Below is a small trained network, with its code and all its weights. Each question gives an input and a class and asks what happens when units are switched off, that is, made to give their printed mean instead of their output.

import numpy as np


def w(rows, s, z=0):
    codes = np.array(rows[::2]) - 128.0
    scale = np.full(codes.shape[1], s)
    scale[-1] = z or s
    return codes * scale


def f(y):
    return y / 2 * (1 + np.tanh(0.7978845608 * (y + 0.044715 * y**3)))


def log_softmax(a):
    a = a - a.max(-1, keepdims=True)
    return a - np.log(np.exp(a).sum(-1, keepdims=True))


def net(x, mask):
    res = np.array(x, float).reshape(1, 7) / 4 @ E
    y = f(res @ A[0][:, :-1].T + A[0][:, -1])
    res = res + np.where(mask, y, B[0][:, -1]) @ B[0][:, :-1]
    return log_softmax(res[-1] @ U[:, :-1].T + U[:, -1])


A, B = {}, {}
E = w([
[120,131,130,128,131,128,127,128,132,129,125],'x0',
[8,123,173,99,84,200,79,179,245,46,190],'x1',
[41,37,105,106,221,119,186,104,129,63,43],'x2',
[124,117,173,53,211,212,151,127,131,254,160],'x3',
[128,132,126,128,128,129,128,130,126,130,128],'x4',
[110,193,70,196,179,209,208,185,52,79,198],'x5',
[114,50,215,206,50,142,198,227,119,186,79],'x6',
],0.0051)
A[0] = w([
[139,185,66,67,183,118,66,53,138,84,158,54],'N0',
[139,81,167,69,95,67,65,81,175,156,77,8],'N1',
[112,180,79,175,167,183,195,168,75,90,174,15],'N2',
[127,70,192,195,73,140,180,196,126,159,88,32],'N3',
[112,177,77,175,165,181,189,169,79,94,171,20],'N4',
[126,152,70,225,56,29,99,127,121,2,99,61],'N5',
[29,9,95,98,243,112,220,97,128,46,14,241],'N6',
[138,187,68,67,184,117,65,52,136,83,159,54],'N7',
[139,82,167,68,95,69,65,83,174,155,75,14],'N8',
[139,84,165,73,96,75,68,84,172,154,79,30],'N9',
[233,126,77,163,169,45,189,71,24,202,67,78],'N10',
[119,125,174,36,219,227,162,129,121,247,174,70],'N11',
[127,72,191,195,72,141,180,195,127,160,89,47],'N12',
[138,83,160,72,96,74,65,89,169,155,79,32],'N13',
],0.0048,0.0013)
B[0] = w([
[77,74,49,67,127,55,204,201,66,195,157,186],'N0',
[141,112,145,197,177,158,177,100,90,101,182,172],'N1',
[157,91,149,192,164,167,165,80,109,101,156,168],'N2',
[73,102,75,61,137,72,177,181,82,166,168,179],'N3',
[161,84,152,205,175,175,177,70,102,95,163,165],'N4',
[183,20,62,84,66,184,138,65,177,164,47,206],'N5',
[216,224,183,108,30,153,53,138,76,198,204,253],'N6',
[84,77,58,72,126,64,195,190,72,188,153,187],'N7',
[145,112,150,203,186,165,183,94,83,96,189,172],'N8',
[144,112,152,212,196,170,192,86,80,90,197,169],'N9',
[20,106,209,37,140,198,41,196,254,5,221,243],'N10',
[181,29,67,101,68,175,127,49,188,143,23,200],'N11',
[66,103,65,51,138,60,177,196,79,172,177,180],'N12',
[141,115,144,193,169,152,171,103,93,102,177,168],'N13',
],0.0064,0.0052)
U = w([
[73,104,85,94,142,46,191,163,84,163,139,56],'0',
[154,116,144,225,196,156,183,90,98,92,153,69],'1',
[52,120,162,88,132,162,65,154,213,53,161,74],'2',
[187,70,92,116,89,155,132,82,164,146,20,87],'3',
[135,154,134,135,126,116,113,130,128,133,118,254],'4',
[137,154,135,134,133,116,116,131,123,129,117,248],'5',
[202,221,154,129,70,130,74,130,90,169,163,87],'6',
[107,199,146,180,188,59,115,117,145,127,7,58],'7',
],0.012,0.0068)

Each question gives the input, the list of numbers given to net, and the class t.
The units are the neurons (one row each of A and B). Each row of codes is followed by its name. A weight is (code - 128) times the scale printed after its matrix; where a second scale follows, it is the last column's (A, B and U).
mask holds one flag per neuron, in row order. A switched-off neuron (its flag False) gives its mean, the last column of its row in B, instead of its output. The means were averaged over made-up inputs and are rounded, as every weight is.
A unit's drop is (log p(t) with every unit on - log p(t) with that unit switched off) / (log p(t) with every unit on - log p(t) with every unit switched off).
The circuit of an input: a set's keep is (log p(t) with only the set's units on - log p(t) with every unit switched off) / (log p(t) with every unit on - log p(t) with every unit switched off). Starting from the 12 units with the biggest drops (on a tie, the unit counted first), units are removed one at a time, each time the one whose removal leaves the highest keep (on an exact tie, the one counted first), for as long as the keep stays at least 0.8.
circuit, biggest first: the units of the circuit, biggest drop first
top k neurons: the k neurons with the biggest drops, biggest first
drop when u is switched off: that unit's drop, to one decimal
input [5,-6,-4,2,4,4,3], class 2: circuit, biggest first -> (N10, N6)
input [-2,0,4,-7,4,0,4], class 3: circuit, biggest first -> (N5)
input [-6,8,-1,-2,8,-1,-8], class 0: circuit, biggest first -> (N0, N7)
input [8,8,-8,0,-6,7,8], class 0: top 2 neurons -> (N12, N3)
input [5,6,-2,0,-6,2,-6], class 0: circuit, biggest first -> (N10, N0)
input [4,4,5,1,-1,-2,-3], class 6: circuit, biggest first -> (N6, N10)
input [4,4,-3,-7,-4,7,-1], class 1: top 4 neurons -> (N4, N2, N10, N11)
input [1,0,-6,6,2,0,-3], class 3: circuit, biggest first -> (N11, N6)
input [5,8,-8,-4,4,6,8], class 0: top 4 neurons -> (N12, N3, N10, N6)
input [-4,3,-1,-8,-1,-5,2], class 3: top 2 neurons -> (N5, N10)
input [2,-3,6,-4,2,-4,-3], class 6: top 2 neurons -> (N6, N11)
input [-5,-8,-8,-3,0,7,-4], class 2: top 2 neurons -> (N10, N6)
input [7,0,8,7,7,-1,-8], class 0: top 3 neurons -> (N0, N7, N5)
input [-3,7,-5,5,-7,8,7], class 1: top 3 neurons -> (N4, N2, N10)
input [7,-1,8,0,3,-3,3], class 6: circuit, biggest first -> (N6)
input [-2,6,-7,3,0,-1,-7], class 0: top 4 neurons -> (N0, N7, N10, N6)
input [-2,1,-8,1,0,4,-8], class 0: top 3 neurons -> (N0, N7, N6)
input [7,3,-6,2,0,6,-7], class 0: top 4 neurons -> (N0, N7, N6, N10)
input [0,3,5,6,-2,1,-4], class 3: top 2 neurons -> (N11, N10)
input [-6,-3,3,8,-5,-2,2], class 3: circuit, biggest first -> (N11)
input [-8,-4,6,0,6,-2,-8], class 0: drop when N8 is switched off -> 0.0
input [8,7,5,7,7,8,2], class 1: drop when N4 is switched off -> 0.5
input [-3,4,-3,7,-7,-8,8], class 0: drop when N13 is switched off -> -0.1
